Below are the code and all the weights of a small trained network. Each question names an input and a target symbol and asks about switching units off, where a switched-off unit gives its printed mean instead of its output.

import numpy as np


def w(rows, s, z=0):
    codes = np.array(rows[::2]) - 128.0
    scale = np.full(codes.shape[1], s)
    scale[-1] = z or s
    return codes * scale


def f(y):
    return y / 2 * (1 + np.tanh(0.7978845608 * (y + 0.044715 * y**3)))


def softmax(a):
    e = np.exp(a - a.max(-1, keepdims=True))
    return e / e.sum(-1, keepdims=True)


def log_softmax(a):
    a = a - a.max(-1, keepdims=True)
    return a - np.log(np.exp(a).sum(-1, keepdims=True))


def net(x, mask):
    ids = ['γεζλφω'.index(c) for c in x.split()]
    T = len(ids)
    res = E[ids] + P[:T]
    q, k, v = (res @ M[0].T for M in (Q, K, V))
    z = softmax(np.where(np.tri(T) > 0, q @ k.T / 2**0.5, -1e9)) @ v
    res = res + np.where(mask[0], z, O[0][:, -1]) @ O[0][:, :-1]
    y = f(res @ A[0][:, :-1].T + A[0][:, -1])
    res = res + np.where(mask[1:13], y, B[0][:, -1]) @ B[0][:, :-1]
    return log_softmax(res[-1] @ U[:, :-1].T + U[:, -1])


Q, K, V, O, A, B = {}, {}, {}, {}, {}, {}
E = w([
[62,140,145,34,119,79],'γ',
[104,195,74,94,115,62],'ε',
[152,14,189,113,203,83],'ζ',
[97,90,178,136,186,182],'λ',
[158,115,154,144,118,68],'φ',
[102,250,202,128,80,99],'ω',
],0.02)
P = w([
[195,52,248,105,120,167],'0',
[102,90,78,201,133,108],'1',
[145,169,140,68,176,141],'2',
[87,92,97,219,129,97],'3',
[128,199,145,54,154,140],'4',
[91,94,98,217,128,95],'5',
[138,189,140,59,158,136],'6',
[79,96,93,217,137,94],'7',
[130,199,148,48,153,134],'8',
[89,98,98,220,136,89],'9',
[128,205,143,49,146,134],'10',
],0.015)
Q[0] = w([
[94,2,58,229,34,217],'head 1',
[73,99,32,195,71,163],'head 1',
],0.0058)
K[0] = w([
[61,152,107,159,228,106],'head 1',
[71,193,4,168,234,101],'head 1',
],0.011)
V[0] = w([
[235,209,200,254,141,78],'head 1',
[89,126,177,101,133,230],'head 1',
],0.007)
O[0] = w([
[58,43,71,63,86,225,110],'head 1',
[6,165,173,144,142,126,5],'head 1',
],0.014,0.0029)
A[0] = w([
[59,151,93,93,140,87,118],'neuron 1',
[149,151,162,65,193,145,62],'neuron 2',
[184,71,181,192,115,124,166],'neuron 3',
[74,131,159,180,128,63,68],'neuron 4',
[106,132,93,149,128,97,122],'neuron 5',
[62,120,159,143,141,95,254],'neuron 6',
[134,94,90,150,149,66,113],'neuron 7',
[131,183,143,66,107,133,130],'neuron 8',
[195,168,141,49,107,168,89],'neuron 9',
[143,137,153,142,146,82,87],'neuron 10',
[205,130,196,150,132,206,194],'neuron 11',
[61,102,79,248,90,121,77],'neuron 12',
],0.014,0.0058)
B[0] = w([
[145,163,146,196,91,97,251],'neuron 1',
[208,119,80,115,49,161,202],'neuron 2',
[76,140,155,151,146,218,173],'neuron 3',
[97,62,104,127,2,132,197],'neuron 4',
[175,89,114,102,146,171,175],'neuron 5',
[100,198,157,92,227,117,224],'neuron 6',
[97,67,175,122,125,95,218],'neuron 7',
[121,56,69,145,207,160,244],'neuron 8',
[197,65,111,112,98,86,195],'neuron 9',
[124,158,66,49,110,183,186],'neuron 10',
[187,127,227,127,112,74,150],'neuron 11',
[231,177,113,92,124,163,164],'neuron 12',
],0.01,0.011)
U = w([
[60,134,176,142,132,2,99],'γ',
[234,104,116,110,119,66,110],'ε',
[38,63,94,122,152,139,133],'ζ',
[152,165,131,145,249,115,252],'λ',
[102,45,71,144,11,223,166],'φ',
[140,205,117,90,41,153,129],'ω',
],0.0094,0.0011)

Each question gives the input, a string of symbols that net reads in full, and the target symbol t.
The units are the heads (2 rows each of Q, K, V and O) and the neurons (one row each of A and B). Each row of codes is followed by its name. A weight is (code - 128) times the scale printed after its matrix; where a second scale follows, it is the last column's (O, A, B and U).
mask holds one flag per unit, heads first, then neurons. A switched-off unit (its flag False) gives its mean, the last column of its rows in O or B, instead of its output. The means were averaged over made-up inputs and are rounded, as every weight is.
A unit's drop is (log p(t) with every unit on - log p(t) with that unit switched off) / (log p(t) with every unit on - log p(t) with every unit switched off).
The circuit of an input: a set's keep is (log p(t) with only the set's units on - log p(t) with every unit switched off) / (log p(t) with every unit on - log p(t) with every unit switched off). Starting from the 12 units with the biggest drops (on a tie, the unit counted first), units are removed one at a time, each time the one whose removal leaves the highest keep (on an exact tie, the one counted first), for as long as the keep stays at least 0.8.
circuit, biggest first: the units of the circuit, biggest drop first
unit that matters most: the unit with the biggest drop
top k neurons: the k neurons with the biggest drops, biggest first
drop when u is switched off: that unit's drop, to one decimal
input ζ ε ω, target λ: circuit, biggest first => head 1; neuron 8; neuron 6
input ζ φ ε, target λ: circuit, biggest first => head 1; neuron 4; neuron 6
input γ γ φ φ γ ω, target ω: top 3 neurons => neuron 4; neuron 6; neuron 12
input ζ γ γ, target λ: circuit, biggest first => head 1; neuron 6; neuron 4
input ζ γ ζ γ γ γ ω λ, target λ: top 2 neurons => neuron 6; neuron 12
input φ γ ζ, target φ: circuit, biggest first => head 1
input ζ ε ζ γ γ γ ε, target λ: top 2 neurons => neuron 8; neuron 4
input λ ζ ζ γ, target γ: top 2 neurons => neuron 6; neuron 2
input ζ φ φ, target λ: top 3 neurons => neuron 4; neuron 7; neuron 6
input ε ω ε γ λ, target ε: top 2 neurons => neuron 11; neuron 2
input ω γ ω, target ζ: circuit, biggest first => head 1; neuron 6
input ε ε ε γ φ ε ε λ λ ζ, target ζ: circuit, biggest first => neuron 3; neuron 2
input λ ω φ ε ε ε ε ε ε ε ε, target γ: top 3 neurons => neuron 1; neuron 4; neuron 6
input γ ω ε ε ζ φ ε φ, target φ: unit that matters most => neuron 3
input ε ε γ ε λ, target ε: top 2 neurons => neuron 2; neuron 11
input λ ω ζ, target γ: top 3 neurons => neuron 6; neuron 4; neuron 8
input ω λ γ γ ε ε ω φ λ, target ζ: top 2 neurons => neuron 6; neuron 4
input ε ε γ ζ φ λ φ ε ω ω, target ω: top 2 neurons => neuron 12; neuron 8
input φ ε ε ε γ ε γ γ ε λ, target λ: top 2 neurons => neuron 3; neuron 4
input ω ε ε γ φ, target ζ: drop when head 1 is switched off => 1.4
input ω λ λ, target ζ: drop when head 1 is switched off => 5.0
input ε ζ ε ω ε ε φ φ λ ε ω, target ε: drop when neuron 5 is switched off => 0.0
